Here is a tiny trained network, its code and every weight. The questions are about switching its units off for an input and a class, where a switched-off unit gives its printed mean instead of its output.

import numpy as np


def w(rows, s, z=0):
    codes = np.array(rows[::2]) - 128.0
    scale = np.full(codes.shape[1], s)
    scale[-1] = z or s
    return codes * scale


def f(y):
    return np.maximum(y, 0)


def log_softmax(a):
    a = a - a.max(-1, keepdims=True)
    return a - np.log(np.exp(a).sum(-1, keepdims=True))


def net(x, mask):
    res = np.array(x, float).reshape(1, 8) / 4 @ E
    y = f(res @ A[0][:, :-1].T + A[0][:, -1])
    res = res + np.where(mask, y, B[0][:, -1]) @ B[0][:, :-1]
    return log_softmax(res[-1] @ U[:, :-1].T + U[:, -1])


A, B = {}, {}
E = w([
[127,134,123,132,136,136,126,122],'x0',
[255,225,175,134,156,118,116,185],'x1',
[122,61,194,96,174,231,209,181],'x2',
[129,128,125,127,131,125,133,131],'x3',
[124,127,131,126,129,131,115,126],'x4',
[159,115,125,90,94,122,132,108],'x5',
[136,125,126,127,131,133,120,133],'x6',
[46,168,211,5,211,113,51,51],'x7',
],0.0069)
A[0] = w([
[121,169,63,169,110,85,102,112,41],'n1',
[110,80,166,111,163,198,187,170,170],'n2',
[114,184,85,164,118,73,79,74,24],'n3',
[191,84,45,215,53,144,203,212,15],'n4',
[197,190,156,187,177,147,128,221,140],'n5',
[122,177,84,175,116,87,83,93,17],'n6',
[111,114,189,37,129,135,102,71,106],'n7',
[2,26,76,158,97,143,151,111,115],'n8',
[167,129,180,91,122,165,179,152,121],'n9',
[105,103,125,145,159,198,175,147,116],'n10',
[136,118,181,95,132,193,146,118,61],'n11',
[143,92,152,122,178,179,160,141,2],'n12',
],0.0075,0.0048)
B[0] = w([
[73,56,184,69,72,69,136,207,168],'n1',
[112,83,73,143,54,58,59,143,206],'n2',
[112,73,170,77,72,140,187,210,172],'n3',
[35,217,120,51,254,210,136,187,255],'n4',
[231,112,167,119,78,170,163,36,224],'n5',
[110,58,185,62,67,114,159,194,163],'n6',
[85,181,101,165,204,151,115,134,199],'n7',
[254,148,245,131,138,157,181,3,222],'n8',
[147,89,116,116,77,47,104,132,173],'n9',
[80,88,126,168,78,108,147,177,172],'n10',
[94,120,110,110,103,61,115,166,155],'n11',
[57,86,177,26,66,73,221,197,145],'n12',
],0.0068,0.008)
U = w([
[22,226,108,43,255,205,139,199,62],'0',
[144,128,99,170,100,102,112,122,254],'1',
[97,49,126,110,12,30,128,215,10],'2',
[160,139,97,199,118,114,105,113,232],'3',
[247,135,193,122,101,176,141,27,21],'4',
],0.0071,0.0082)

Each question gives the input, the list of numbers given to net, and the class t.
The units are the neurons (one row each of A and B). Each row of codes is followed by its name. A weight is (code - 128) times the scale printed after its matrix; where a second scale follows, it is the last column's (A, B and U).
mask holds one flag per neuron, in row order. A switched-off neuron (its flag False) gives its mean, the last column of its row in B, instead of its output. The means were averaged over made-up inputs and are rounded, as every weight is.
A unit's drop is (log p(t) with every unit on - log p(t) with that unit switched off) / (log p(t) with every unit on - log p(t) with every unit switched off).
The circuit of an input: a set's keep is (log p(t) with only the set's units on - log p(t) with every unit switched off) / (log p(t) with every unit on - log p(t) with every unit switched off). Starting from all 12 units, units are removed one at a time, each time the one whose removal leaves the highest keep (on an exact tie, the one counted first), for as long as the keep stays at least 0.8.
circuit, biggest first: the units of the circuit, biggest drop first
unit that matters most: the unit with the biggest drop
top k neurons: the k neurons with the biggest drops, biggest first
drop when u is switched off: that unit's drop, to one decimal
input [-2,-1,-7,-7,-5,-4,1,-8], class 0: unit that matters most : n4
input [7,-8,8,-7,-2,-7,3,-4], class 2: top 3 neurons : (n2, n10, n12)
input [0,-2,-8,1,6,5,3,-6], class 2: top 2 neurons : (n1, n6)
input [4,-5,8,4,2,-4,6,7], class 2: circuit, biggest first : (n2, n4)
input [-5,-1,7,-2,6,0,8,-4], class 2: circuit, biggest first : (n2, n12)
input [3,4,4,4,0,1,-5,-5], class 0: top 2 neurons : (n4, n8)
input [-2,-7,5,3,7,-6,-8,-6], class 4: top 2 neurons : (n8, n7)
input [2,-5,8,-8,1,6,7,6], class 1: top 4 neurons : (n4, n7, n2, n8)
input [6,7,-4,0,6,-2,8,3], class 4: top 2 neurons : (n5, n4)
input [-3,-8,3,4,4,-5,4,-8], class 0: top 2 neurons : (n4, n5)
input [6,-8,2,3,3,-7,-3,-6], class 4: top 2 neurons : (n8, n7)
input [-5,-7,6,-7,-4,-8,1,6], class 3: top 3 neurons : (n4, n8, n2)
input [4,-6,8,-5,-4,-7,-3,7], class 2: top 2 neurons : (n2, n4)
input [-4,-5,7,0,-2,0,-6,2], class 2: circuit, biggest first : (n2)
input [-1,1,6,-8,6,1,-6,6], class 1: top 3 neurons : (n4, n2, n9)
input [-8,-4,1,0,0,-1,-2,-5], class 0: top 3 neurons : (n4, n5, n9)
input [-2,5,5,0,0,-8,7,4], class 3: drop when n4 is switched off : 0.3
input [0,4,-7,5,-1,1,1,-7], class 0: drop when n1 is switched off : 0.0
input [0,-6,8,1,4,-5,1,4], class 2: drop when n12 is switched off : 0.2
input [-2,8,-1,7,-4,-7,-2,-3], class 4: circuit, biggest first : (n5)
